Here is a tiny trained network, its code and every weight. The questions are about switching its units off for an input and a class, where a switched-off unit gives its printed mean instead of its output.

import numpy as np


def w(rows, s, z=0):
    codes = np.array(rows[::2]) - 128.0
    scale = np.full(codes.shape[1], s)
    scale[-1] = z or s
    return codes * scale


def f(y):
    return y / 2 * (1 + np.tanh(0.7978845608 * (y + 0.044715 * y**3)))


def log_softmax(a):
    a = a - a.max(-1, keepdims=True)
    return a - np.log(np.exp(a).sum(-1, keepdims=True))


def net(x, mask):
    res = np.array(x, float).reshape(1, 5) / 4 @ E
    y = f(res @ A[0][:, :-1].T + A[0][:, -1])
    res = res + np.where(mask, y, B[0][:, -1]) @ B[0][:, :-1]
    return log_softmax(res[-1] @ U[:, :-1].T + U[:, -1])


A, B = {}, {}
E = w([
[99,96,126,159,52,39,180,70],'x0',
[147,69,168,93,210,134,199,254],'x1',
[23,131,31,153,72,224,104,190],'x2',
[21,21,217,179,135,195,120,121],'x3',
[169,178,91,245,58,174,236,129],'x4',
],0.0084)
A[0] = w([
[174,123,209,108,151,34,182,48,87],'N0',
[92,83,117,131,83,79,165,149,133],'N1',
[71,113,122,184,124,172,117,136,3],'N2',
[150,66,192,120,152,110,163,214,168],'N3',
[121,147,128,157,82,69,125,74,105],'N4',
[184,87,221,139,123,28,143,80,110],'N5',
[116,84,140,112,226,163,188,209,89],'N6',
[179,188,79,97,141,82,162,141,78],'N7',
[40,150,89,149,64,126,77,147,172],'N8',
[128,159,104,246,50,200,181,90,155],'N9',
[114,146,198,97,165,104,123,149,30],'N10',
[179,206,81,111,60,108,164,164,157],'N11',
[129,110,162,135,175,127,146,162,61],'N12',
[124,141,93,208,94,136,162,57,167],'N13',
[145,125,142,105,190,203,161,172,127],'N14',
[185,166,173,150,178,177,37,145,91],'N15',
],0.012,0.0053)
B[0] = w([
[139,146,97,119,202,196,50,61,214],'N0',
[103,82,144,124,86,77,158,99,161],'N1',
[119,183,220,164,139,178,80,129,161],'N2',
[94,99,101,105,120,74,156,129,208],'N3',
[133,124,123,102,132,46,174,140,178],'N4',
[127,87,118,133,196,171,37,97,211],'N5',
[119,78,81,106,131,102,170,141,211],'N6',
[176,154,89,170,123,161,86,119,195],'N7',
[117,63,193,103,109,129,109,96,206],'N8',
[147,170,80,139,108,108,241,225,247],'N9',
[118,151,150,81,53,139,132,133,158],'N10',
[161,124,78,121,245,119,52,75,219],'N11',
[95,146,118,131,94,101,146,128,155],'N12',
[124,155,129,99,116,84,212,204,208],'N13',
[116,91,73,85,112,96,160,125,188],'N14',
[93,122,137,105,110,55,145,91,175],'N15',
],0.011,0.016)
U = w([
[44,180,231,171,77,241,142,208,3],'0',
[40,73,142,87,153,152,14,89,241],'1',
[254,240,92,129,190,144,73,161,73],'2',
[87,137,123,99,91,48,229,191,242],'3',
],0.0083,0.0038)

Each question gives the input, the list of numbers given to net, and the class t.
The units are the neurons (one row each of A and B). Each row of codes is followed by its name. A weight is (code - 128) times the scale printed after its matrix; where a second scale follows, it is the last column's (A, B and U).
mask holds one flag per neuron, in row order. A switched-off neuron (its flag False) gives its mean, the last column of its row in B, instead of its output. The means were averaged over made-up inputs and are rounded, as every weight is.
A unit's drop is (log p(t) with every unit on - log p(t) with that unit switched off) / (log p(t) with every unit on - log p(t) with every unit switched off).
The circuit of an input: a set's keep is (log p(t) with only the set's units on - log p(t) with every unit switched off) / (log p(t) with every unit on - log p(t) with every unit switched off). Starting from the 12 units with the biggest drops (on a tie, the unit counted first), units are removed one at a time, each time the one whose removal leaves the highest keep (on an exact tie, the one counted first), for as long as the keep stays at least 0.8.
circuit, biggest first: the units of the circuit, biggest drop first
top k neurons: the k neurons with the biggest drops, biggest first
drop when u is switched off: that unit's drop, to one decimal
input [3,5,-6,6,5], class 1: circuit, biggest first => [N5]
input [-8,-5,-8,5,7], class 3: top 4 neurons => [N11 N15 N9 N7]
input [6,0,-4,-5,-4], class 2: top 3 neurons => [N8 N7 N3]
input [4,2,-3,6,2], class 1: top 3 neurons => [N5 N0 N9]
input [-6,3,3,-5,-1], class 1: top 3 neurons => [N9 N13 N15]
input [-4,-1,-3,8,1], class 3: top 2 neurons => [N0 N11]
input [0,-2,-8,5,8], class 2: top 2 neurons => [N0 N5]
input [1,6,7,-6,7], class 2: top 3 neurons => [N11 N7 N3]
input [5,2,-7,-3,2], class 2: top 2 neurons => [N8 N7]
input [-7,1,7,-5,-3], class 1: top 2 neurons => [N9 N13]
input [-5,-7,7,0,4], class 3: top 4 neurons => [N9 N13 N0 N5]
input [2,8,8,-7,6], class 2: drop when N11 is switched off => 2.8
input [-7,-3,-5,2,4], class 3: drop when N7 is switched off => 0.3
input [1,8,4,-6,6], class 2: circuit, biggest first => [N11]
input [-6,1,2,-2,-5], class 3: drop when N5 is switched off => 0.5
